grid =
[[-0.763, 0.029, -0.007, -1.664, 0.878, -1.324, -0.470, -0.012, 0.024, -0.340, -1.255, -1.836, -0.741, -0.422, -0.682, 0.293],
 [-0.338, -0.767, 0.286, -1.822, 1.029, -1.387, -0.914, 0.304, -1.235, 0.016, -0.926, -2.965, -0.651, -0.618, 0.361, 0.875],
 [-0.547, -0.516, -0.383, -2.808, 0.405, -1.782, -0.086, -0.420, -0.476, -1.080, -2.598, -2.374, -0.963, -1.500, -1.052, 1.181],
 [-0.239, -0.697, 0.019, -2.063, 0.968, -1.331, -0.887, 0.394, -1.047, -0.112, -1.010, -3.124, -0.503, -0.812, -0.011, 0.803],
 [-0.655, 0.165, -0.057, -2.550, 0.313, -0.894, 0.605, 0.513, -0.226, 0.390, -1.064, -2.816, -0.687, -1.043, -0.354, 1.641],
 [-0.852, 0.216, 0.001, -1.597, 0.703, -1.406, -0.210, -0.075, 0.310, -0.358, -1.426, -1.693, -0.701, -0.524, -0.912, 0.253],
 [-0.967, -0.686, 1.306, -1.680, 0.747, -1.721, 0.302, 0.600, -0.869, 0.099, -1.192, -3.038, 0.466, -1.944, 0.401, 1.009],
 [0.172, -0.427, 0.231, -1.922, 1.139, -1.835, 0.043, -0.613, -0.339, 0.406, -1.228, -2.664, 0.219, -1.104, -0.977, 1.501],
 [1.221, 0.420, -1.199, -1.869, -1.011, -1.766, 0.053, 0.956, 0.641, 0.870, -1.300, -5.048, 0.412, -1.455, -2.222, 0.704],
 [-0.462, -0.285, -0.007, -1.724, 0.315, -1.812, 0.070, 0.230, -0.249, -0.222, -1.451, -3.041, -0.368, -1.173, -0.437, 0.777],
 [1.121, -0.095, -0.507, -2.389, -1.060, -1.476, 0.351, 0.409, 0.660, 0.683, -1.283, -4.857, 0.357, -0.990, -1.762, 0.263],
 [-0.637, -0.725, 1.151, -1.300, 0.422, -1.954, 0.075, 0.172, -1.141, 0.449, -1.337, -3.048, -0.343, -1.218, 0.705, 1.301],
 [-0.634, -0.730, 1.137, -1.308, 0.423, -1.947, 0.074, 0.166, -1.141, 0.446, -1.325, -3.049, -0.347, -1.219, 0.715, 1.314]]
Give the entry in the top-right corner.
Answer: 0.293
The entry directly above the largest entry: 0.803
The entry just right of -1.680: 0.747
Give the largest entry in the last column.
Answer: 1.641
The first entry of the smallest entry's row -> 1.221
Give the fourth entry in reading order.
Answer: -1.664
Give the first entry on the main diagonal.
Answer: -0.763
The entry directly above -1.283: -1.451
Give the entry directly below 0.412.
Answer: -0.368
Give the smallest entry.
Answer: -5.048
Give the entry directly below the largest entry.
Answer: 0.253
The first entry in the row that holds the largest entry: -0.655
Give the smallest entry in the last row.
Answer: -3.049
The fourth entry from the end, reading row by row -> -0.347
Give the entry just right of 0.166.
Answer: -1.141
Give the entry in the bottom-left corner.
Answer: -0.634
Give the entry just right of -0.057.
Answer: -2.550
The largest entry in the last row -> 1.314
The entry directly below 0.405 -> 0.968
Give the entry just right of the smallest entry.
Answer: 0.412
The entry directly above -0.516 is -0.767
The third entry on the diagonal from the top-right corner -> -1.500
The largest entry in the first row is 0.878
Give the entry directly below -0.011.
Answer: -0.354
The entry directly below the smallest entry -> -3.041
The entry just right of -1.235 is 0.016
Give the entry directly below -0.112.
Answer: 0.390
The entry directly below 0.253 -> 1.009
The entry just right of -1.944 -> 0.401
Give the entry just right of 0.357.
Answer: -0.990

array([[-22,   4,  -2,  22,   7,  18,  25, -32,  27,  29,  17,   5,   7,
         26],
       [ 21, -32, -26,  29,  16,  -3,  12, -31, -30, -28,  11,  15, -19,
        -29],
       [ 12, -18,  14,  -3,   2, -28,  -3,  -6, -13, -23, -16,   1,   8,
         18],
       [ -9,  20, -22, -21, -24, -33,   8, -14, -15,   4,  -8, -15,  -3,
        -25],
       [  1, -20, -20,   4, -30,  30, -14,  -5,  18, -17,   8,  12,  14,
        -25]])
The entry just left of -13: -6
Report the entry just right of the smallest entry.
A: 8
The entry just right of -8: -15
The entry just left of the largest entry: -30
Report the 1st entry in reading order.
A: -22
Report the entry just right of -23.
A: -16
Report the 2nd entry in reading order.
A: 4
Report the entry just left of the smallest entry.
A: -24
Report the entry just left of -17.
A: 18
Report the entry just right of 11.
A: 15
The entry just left of -23 -> -13
The entry just left of 22 is -2
